Below are the code and all the weights of a small trained network. Each question names an input and a target symbol and asks about switching units off, where a switched-off unit gives its printed mean instead of its output.

import numpy as np


def w(rows, s, z=0):
    codes = np.array(rows[::2]) - 128.0
    scale = np.full(codes.shape[1], s)
    scale[-1] = z or s
    return codes * scale


def f(y):
    return y / 2 * (1 + np.tanh(0.7978845608 * (y + 0.044715 * y**3)))


def softmax(a):
    e = np.exp(a - a.max(-1, keepdims=True))
    return e / e.sum(-1, keepdims=True)


def log_softmax(a):
    a = a - a.max(-1, keepdims=True)
    return a - np.log(np.exp(a).sum(-1, keepdims=True))


def net(x, mask):
    ids = ['ΔΦαβεηλμξσω'.index(c) for c in x.split()]
    T = len(ids)
    res = E[ids] + P[:T]
    q, k, v = (res @ M[0].T for M in (Q, K, V))
    z = softmax(np.where(np.tri(T) > 0, q @ k.T / 4**0.5, -1e9)) @ v
    res = res + np.where(mask[0], z, O[0][:, -1]) @ O[0][:, :-1]
    y = f(res @ A[0][:, :-1].T + A[0][:, -1])
    res = res + np.where(mask[1:17], y, B[0][:, -1]) @ B[0][:, :-1]
    return log_softmax(res[-1] @ U[:, :-1].T + U[:, -1])


Q, K, V, O, A, B = {}, {}, {}, {}, {}, {}
E = w([
[155,209,108,217,137,89,87,124,76,131,252],'Δ',
[174,105,57,120,150,159,169,229,92,190,80],'Φ',
[98,189,145,164,49,150,223,108,145,177,165],'α',
[208,99,143,145,110,230,122,161,97,144,65],'β',
[102,131,55,57,167,157,190,190,119,114,121],'ε',
[196,150,116,102,119,100,105,194,66,150,106],'η',
[138,156,116,67,189,126,93,73,129,19,162],'λ',
[108,159,111,134,113,117,205,71,235,170,146],'μ',
[170,211,86,126,152,140,89,74,114,91,83],'ξ',
[200,136,176,65,90,101,71,147,137,91,95],'σ',
[243,138,164,60,110,131,137,124,160,200,79],'ω',
],0.016)
P = w([
[218,34,124,104,108,104,126,32,115,72,52],'0',
[168,133,172,175,134,139,143,246,45,7,144],'1',
[129,119,144,126,198,163,69,172,78,35,153],'2',
[152,191,172,106,130,104,97,212,68,82,159],'3',
[117,210,131,89,167,163,86,225,111,85,152],'4',
[144,245,139,60,169,86,29,162,79,124,197],'5',
[119,250,136,10,126,98,94,255,135,132,136],'6',
],0.007)
Q[0] = w([
[242,87,115,27,159,130,140,193,91,38,58],'H1',
[84,253,159,162,34,134,183,161,147,182,254],'H1',
[181,201,96,48,141,179,144,199,145,75,39],'H1',
[90,87,102,189,111,143,174,76,158,154,119],'H1',
],0.0077)
K[0] = w([
[128,2,93,152,95,90,134,38,121,118,97],'H1',
[101,168,102,46,134,107,61,128,168,194,154],'H1',
[139,81,65,134,83,39,120,45,52,171,124],'H1',
[134,137,140,163,177,128,107,181,101,105,180],'H1',
],0.009)
V[0] = w([
[111,215,201,158,123,109,94,94,127,22,156],'H1',
[151,179,150,199,79,184,98,136,2,187,115],'H1',
[57,142,92,197,139,183,193,105,124,136,182],'H1',
[107,117,203,128,50,227,116,59,191,161,27],'H1',
],0.009)
O[0] = w([
[192,98,78,104,50,147,51,141,119,93,152,92],'H1',
[146,81,139,99,158,59,171,150,202,128,187,3],'H1',
[158,219,138,148,159,182,39,164,188,125,180,26],'H1',
[94,138,53,13,126,134,130,117,178,202,91,88],'H1',
],0.011,0.0036)
A[0] = w([
[89,130,145,137,65,102,169,95,242,192,139,59],'N1',
[131,135,221,125,115,138,193,37,83,133,121,200],'N2',
[168,143,93,124,152,191,15,128,40,102,84,134],'N3',
[130,167,116,50,101,200,35,141,121,158,92,114],'N4',
[134,173,218,150,169,86,191,155,202,149,188,109],'N5',
[127,173,166,170,85,138,149,185,100,59,159,145],'N6',
[21,171,79,115,140,150,119,122,1,133,56,137],'N7',
[104,180,64,205,19,179,129,39,114,112,117,97],'N8',
[127,183,61,107,108,235,107,100,139,226,120,97],'N9',
[36,143,235,236,151,123,157,103,138,151,144,144],'N10',
[146,206,185,252,171,161,119,152,215,147,184,90],'N11',
[67,96,137,116,190,68,153,63,127,185,94,55],'N12',
[187,204,70,140,147,141,86,207,177,157,191,169],'N13',
[117,131,99,75,224,192,154,158,99,116,92,254],'N14',
[47,159,113,179,52,110,187,107,155,194,72,88],'N15',
[107,127,101,117,202,98,87,136,116,23,109,136],'N16',
],0.0062,0.0033)
B[0] = w([
[91,190,136,152,129,144,215,85,79,99,175,140],'N1',
[151,140,109,182,131,126,108,205,81,72,109,181],'N2',
[127,155,101,78,119,164,207,112,112,85,160,198],'N3',
[74,108,81,141,139,74,142,123,89,26,133,180],'N4',
[124,148,57,125,126,149,102,76,116,122,118,160],'N5',
[131,115,118,36,180,163,126,104,189,189,128,200],'N6',
[159,106,158,169,99,155,120,75,72,159,120,249],'N7',
[108,86,140,73,210,136,92,254,84,162,155,162],'N8',
[89,113,167,93,105,104,121,113,143,80,155,172],'N9',
[156,114,22,117,171,124,70,116,146,151,98,182],'N10',
[74,104,123,172,160,125,160,51,126,150,121,180],'N11',
[84,120,164,89,154,198,83,162,114,129,140,154],'N12',
[95,141,198,140,115,156,85,103,151,83,88,197],'N13',
[205,150,151,157,79,83,102,94,179,104,115,228],'N14',
[92,127,138,124,145,139,54,142,96,130,181,151],'N15',
[169,145,161,130,94,140,164,199,98,173,104,166],'N16',
],0.0076,0.014)
U = w([
[183,48,153,138,84,98,73,13,125,142,123,156],'Δ',
[183,131,111,63,187,136,198,46,156,153,110,46],'Φ',
[77,177,189,169,57,141,147,33,111,91,142,73],'α',
[191,234,229,176,109,173,164,99,118,136,47,169],'β',
[92,119,58,127,230,144,61,147,120,125,81,45],'ε',
[243,135,2,139,102,34,170,61,154,127,138,159],'η',
[197,123,223,96,152,189,90,206,143,151,165,155],'λ',
[42,115,249,116,139,157,69,113,80,137,104,2],'μ',
[169,162,135,101,106,110,70,143,181,94,69,222],'ξ',
[155,147,76,123,90,142,125,162,86,108,174,58],'σ',
[91,121,197,178,155,49,199,146,90,87,145,183],'ω',
],0.0049,0.0025)

Each question gives the input, a string of symbols that net reads in full, and the target symbol t.
The units are the heads (4 rows each of Q, K, V and O) and the neurons (one row each of A and B). Each row of codes is followed by its name. A weight is (code - 128) times the scale printed after its matrix; where a second scale follows, it is the last column's (O, A, B and U).
mask holds one flag per unit, heads first, then neurons. A switched-off unit (its flag False) gives its mean, the last column of its rows in O or B, instead of its output. The means were averaged over made-up inputs and are rounded, as every weight is.
A unit's drop is (log p(t) with every unit on - log p(t) with that unit switched off) / (log p(t) with every unit on - log p(t) with every unit switched off).
The circuit of an input: a set's keep is (log p(t) with only the set's units on - log p(t) with every unit switched off) / (log p(t) with every unit on - log p(t) with every unit switched off). Starting from the 12 units with the biggest drops (on a tie, the unit counted first), units are removed one at a time, each time the one whose removal leaves the highest keep (on an exact tie, the one counted first), for as long as the keep stays at least 0.8.
circuit, biggest first: the units of the circuit, biggest drop first
k most important neurons: the k neurons with the biggest drops, biggest first
drop of u: that unit's drop, to one decimal
input ω α ε ε, target μ: 2 most important neurons	N12, N15
input λ ε β η, target σ: 2 most important neurons	N3, N8
input σ Δ λ, target Δ: circuit, biggest first	H1, N7
input ε λ Δ, target λ: circuit, biggest first	H1, N6, N8
input ω α α ε ε ε η, target μ: circuit, biggest first	H1, N12, N15
input Δ σ Φ ε μ, target ε: most important neuron	N10
input λ ε α ε ε Φ λ, target σ: 2 most important neurons	N3, N8
input λ η ε σ α ξ ε, target σ: circuit, biggest first	H1, N3
input Δ α ε, target λ: circuit, biggest first	H1, N6
input λ λ β, target σ: circuit, biggest first	H1, N3, N8
input Φ ε η η α μ ε, target ε: circuit, biggest first	H1, N10, N12, N5
input ω α ε η α, target η: circuit, biggest first	H1, N10, N5
input α λ ε Δ, target ε: 2 most important neurons	N10, N6
input ε Δ α, target Δ: most important neuron	N11
input α Φ α ε Δ ω, target ξ: 2 most important neurons	N13, N7
input ω α σ ε Φ, target μ: 2 most important neurons	N12, N15
input ε ξ α λ α, target λ: 2 most important neurons	N8, N6
input η Φ λ Φ Δ α ε, target ω: 2 most important neurons	N6, N10
input μ ε η ξ λ, target α: 2 most important neurons	N4, N9
input β α Φ μ ε ε β, target Φ: drop of N13	0.1
input μ α η α ε ε, target α: drop of N4	0.2
input Δ α ε Φ, target λ: drop of N8	-0.1
input ε ε η ε λ, target β: drop of N16	0.2
input ξ η ε, target η: most important neuron	N13
